Below are the code and all the weights of a small trained network. Each question names an input and a target symbol and asks about switching units off, where a switched-off unit gives its printed mean instead of its output.

import numpy as np


def w(rows, s, z=0):
    codes = np.array(rows[::2]) - 128.0
    scale = np.full(codes.shape[1], s)
    scale[-1] = z or s
    return codes * scale


def f(y):
    return np.maximum(y, 0)


def softmax(a):
    e = np.exp(a - a.max(-1, keepdims=True))
    return e / e.sum(-1, keepdims=True)


def log_softmax(a):
    a = a - a.max(-1, keepdims=True)
    return a - np.log(np.exp(a).sum(-1, keepdims=True))


def net(x, mask):
    ids = ['αβγδζηθμξπτω'.index(c) for c in x.split()]
    T = len(ids)
    res = E[ids] + P[:T]
    u = 0
    for l in range(2):
        q, k, v = (res @ M[l].T for M in (Q, K, V))
        z = softmax(np.where(np.tri(T) > 0, q @ k.T / 3**0.5, -1e9)) @ v
        res = res + np.where(mask[u], z, O[l][:, -1]) @ O[l][:, :-1]
        u += 1
        y = f(res @ A[l][:, :-1].T + A[l][:, -1])
        res = res + np.where(mask[u : u + 8], y, B[l][:, -1]) @ B[l][:, :-1]
        u += 8
    return log_softmax(res[-1] @ U[:, :-1].T + U[:, -1])


Q, K, V, O, A, B = {}, {}, {}, {}, {}, {}
E = w([
[97,119,143,109,120,109,65,84],'α',
[85,136,120,124,17,139,116,140],'β',
[193,109,73,109,170,114,93,101],'γ',
[195,102,205,125,216,139,63,63],'δ',
[125,77,101,116,211,97,135,93],'ζ',
[120,122,196,1,161,146,60,122],'η',
[2,72,235,156,178,243,171,77],'θ',
[146,188,168,119,101,209,184,146],'μ',
[167,56,90,182,79,144,127,216],'ξ',
[180,75,179,160,62,95,85,57],'π',
[146,103,192,31,43,151,108,150],'τ',
[149,45,51,96,134,141,146,175],'ω',
],0.02)
P = w([
[81,254,106,230,97,190,73,217],'0',
[142,151,81,202,142,108,120,93],'1',
[152,111,76,184,139,53,90,112],'2',
[149,103,97,151,137,54,86,125],'3',
[138,125,99,135,157,71,83,102],'4',
[149,111,115,119,148,62,80,117],'5',
[147,128,120,109,166,70,85,102],'6',
[149,130,134,97,168,61,81,102],'7',
[147,152,135,93,175,81,94,77],'8',
],0.0091)
Q[0] = w([
[3,61,42,76,117,132,97,191],'0.h0',
[115,248,155,184,71,202,197,109],'0.h0',
[150,148,143,215,12,112,224,205],'0.h0',
],0.0053)
K[0] = w([
[55,66,45,254,113,208,15,180],'0.h0',
[234,232,30,80,35,214,77,203],'0.h0',
[205,219,50,128,63,72,66,222],'0.h0',
],0.0047)
V[0] = w([
[212,63,170,85,109,136,222,132],'0.h0',
[176,225,253,241,45,70,115,94],'0.h0',
[95,25,194,166,160,178,169,164],'0.h0',
],0.0044)
O[0] = w([
[179,179,8,180,149,50,62,124,99],'0.h0',
[155,100,136,139,108,161,112,125,117],'0.h0',
[130,72,104,135,118,48,143,41,245],'0.h0',
],0.011)
A[0] = w([
[108,136,123,184,113,119,140,192,59],'0.n0',
[162,95,161,142,161,142,61,135,110],'0.n1',
[228,149,84,112,170,140,149,116,255],'0.n2',
[139,251,137,174,128,160,195,139,96],'0.n3',
[132,200,118,57,48,108,76,139,121],'0.n4',
[112,78,128,185,136,138,118,146,102],'0.n5',
[102,89,89,121,88,125,141,159,157],'0.n6',
[125,127,92,135,58,100,88,42,149],'0.n7',
],0.012,0.002)
B[0] = w([
[186,180,154,152,93,148,180,110,133],'0.n0',
[150,243,97,160,204,246,96,71,165],'0.n1',
[95,183,82,140,120,108,77,186,172],'0.n2',
[162,122,80,169,69,18,58,139,137],'0.n3',
[178,2,138,121,95,173,197,103,153],'0.n4',
[102,153,166,160,176,117,192,133,187],'0.n5',
[174,197,166,45,165,131,207,112,144],'0.n6',
[128,150,197,135,96,150,121,117,249],'0.n7',
],0.0083,0.013)
Q[1] = w([
[153,99,168,135,223,95,123,57],'1.h0',
[212,160,128,148,168,117,152,121],'1.h0',
[127,156,170,134,189,107,133,254],'1.h0',
],0.0085)
K[1] = w([
[93,52,158,100,242,39,96,20],'1.h0',
[87,68,254,212,199,145,140,180],'1.h0',
[129,186,56,119,170,83,93,201],'1.h0',
],0.0067)
V[1] = w([
[67,170,224,150,3,112,129,151],'1.h0',
[55,49,48,219,197,216,133,201],'1.h0',
[147,61,82,141,136,222,129,175],'1.h0',
],0.0053)
O[1] = w([
[167,55,118,121,110,96,82,154,254],'1.h0',
[135,253,69,90,160,45,140,146,218],'1.h0',
[124,69,90,94,215,130,92,146,18],'1.h0',
],0.011,0.0038)
A[1] = w([
[107,124,181,134,139,129,40,153,146],'1.n0',
[144,180,121,73,136,53,176,118,147],'1.n1',
[223,153,79,96,147,113,125,181,221],'1.n2',
[125,212,147,174,174,104,143,110,252],'1.n3',
[5,193,50,171,138,187,114,181,130],'1.n4',
[121,147,175,86,255,159,188,48,87],'1.n5',
[147,173,45,154,168,187,168,198,35],'1.n6',
[64,86,158,140,196,185,144,107,65],'1.n7',
],0.0088,0.0021)
B[1] = w([
[30,254,184,95,181,153,171,97,148],'1.n0',
[56,71,128,126,129,126,171,174,177],'1.n1',
[136,142,3,116,151,217,86,170,152],'1.n2',
[193,77,206,184,107,141,128,161,199],'1.n3',
[65,85,208,122,86,160,20,203,148],'1.n4',
[168,118,86,108,113,56,165,194,249],'1.n5',
[106,208,130,177,101,185,176,113,141],'1.n6',
[144,147,79,111,120,81,89,94,209],'1.n7',
],0.0089,0.021)
U = w([
[77,177,190,203,124,163,102,96,99],'α',
[166,91,148,150,157,171,105,137,73],'β',
[153,148,81,153,70,90,21,144,146],'γ',
[202,161,139,178,193,165,166,135,79],'δ',
[141,132,124,211,157,114,180,92,144],'ζ',
[35,192,165,71,128,128,73,112,250],'η',
[80,102,197,149,144,57,32,204,144],'θ',
[85,177,105,153,76,110,1,152,225],'μ',
[93,170,89,127,92,165,163,160,127],'ξ',
[179,200,187,171,108,116,90,156,1],'π',
[143,127,157,135,66,148,102,165,7],'τ',
[144,175,134,34,165,120,123,168,121],'ω',
],0.0087,0.0041)

Each question gives the input, a string of symbols that net reads in full, and the target symbol t.
The units are the heads (3 rows each of Q, K, V and O) and the neurons (one row each of A and B). Each row of codes is followed by its name. A weight is (code - 128) times the scale printed after its matrix; where a second scale follows, it is the last column's (O, A, B and U).
mask holds one flag per unit, layer by layer, with each layer's heads first. A switched-off unit (its flag False) gives its mean, the last column of its rows in O or B, instead of its output. The means were averaged over made-up inputs and are rounded, as every weight is.
A unit's drop is (log p(t) with every unit on - log p(t) with that unit switched off) / (log p(t) with every unit on - log p(t) with every unit switched off).
The circuit of an input: a set's keep is (log p(t) with only the set's units on - log p(t) with every unit switched off) / (log p(t) with every unit on - log p(t) with every unit switched off). Starting from the 12 units with the biggest drops (on a tie, the unit counted first), units are removed one at a time, each time the one whose removal leaves the highest keep (on an exact tie, the one counted first), for as long as the keep stays at least 0.8.
units of the circuit, in order: the units of the circuit, biggest drop first
top k neurons: the k neurons with the biggest drops, biggest first
k most important neurons of layer l: the k neurons of layer l with the biggest drops, biggest first
input ω ζ β, target τ: units of the circuit, in order => [1.h0 0.n6]
input θ ζ η δ, target δ: top 2 neurons => [0.n1 1.n3]
input ζ δ ζ τ, target β: most important neuron of layer 0 => [0.n4]
input η γ η β γ η γ θ, target θ: 3 most important neurons of layer 0 => [0.n7 0.n4 0.n6]
input θ θ θ θ β θ θ η δ, target π: 2 most important neurons of layer 0 => [0.n1 0.n7]
input θ θ θ π, target π: units of the circuit, in order => [0.n7 0.n1]
input θ θ η θ ζ θ, target ζ: units of the circuit, in order => [0.h0 1.n4 1.h0 1.n5]
input η τ π, target α: units of the circuit, in order => [1.n5 1.n0 1.h0]
input θ θ π ω ζ γ τ, target β: units of the circuit, in order => [0.n4 1.h0]
input γ θ θ ω γ α, target α: units of the circuit, in order => [0.n7 1.n5 0.h0 1.h0]
input θ ζ π π θ ζ ω θ ξ, target ξ: 3 most important neurons of layer 0 => [0.n6 0.n7 0.n0]
input ξ μ θ δ θ ω, target ξ: top 3 neurons => [1.n1 0.n6 1.n2]
input θ γ τ α ζ μ, target μ: units of the circuit, in order => [0.h0 0.n3 1.n5]
input ζ γ θ θ θ γ τ, target τ: units of the circuit, in order => [0.n4]
input θ α ζ ω, target ω: 2 most important neurons of layer 0 => [0.n6 0.n5]
input γ ω θ θ ω μ γ ω, target ξ: top 3 neurons => [1.n1 1.n2 0.n6]
input θ θ β θ τ, target τ: units of the circuit, in order => [0.n4 1.h0]
input θ γ θ δ θ ζ β, target β: units of the circuit, in order => [0.n4 1.h0 0.h0 1.n5]
input γ θ ζ τ γ μ ω, target ω: top 4 neurons => [0.n6 0.n2 1.n3 0.n5]
input α θ θ θ θ θ ζ δ, target δ: 2 most important neurons of layer 0 => [0.n1 0.n3]
input π γ γ, target μ: most important neuron of layer 1 => [1.n4]
input μ γ ζ ξ, target δ: 2 most important neurons of layer 0 => [0.n0 0.n6]
input ζ θ π, target π: 2 most important neurons of layer 0 => [0.n7 0.n1]
input τ ζ ω π θ, target θ: top 2 neurons => [0.n7 1.n4]
input α θ η, target η: top 3 neurons => [1.n0 1.n3 0.n7]
input π τ θ γ θ α, target η: top 2 neurons => [1.n3 1.n0]
input θ η θ γ, target μ: 2 most important neurons of layer 1 => [1.n5 1.n2]
input α ζ η ζ ζ, target θ: 2 most important neurons of layer 1 => [1.n4 1.n3]
input θ π ξ, target ξ: top 2 neurons => [1.n2 1.n1]
input η π η γ η, target ω: 2 most important neurons of layer 0 => [0.n4 0.n1]
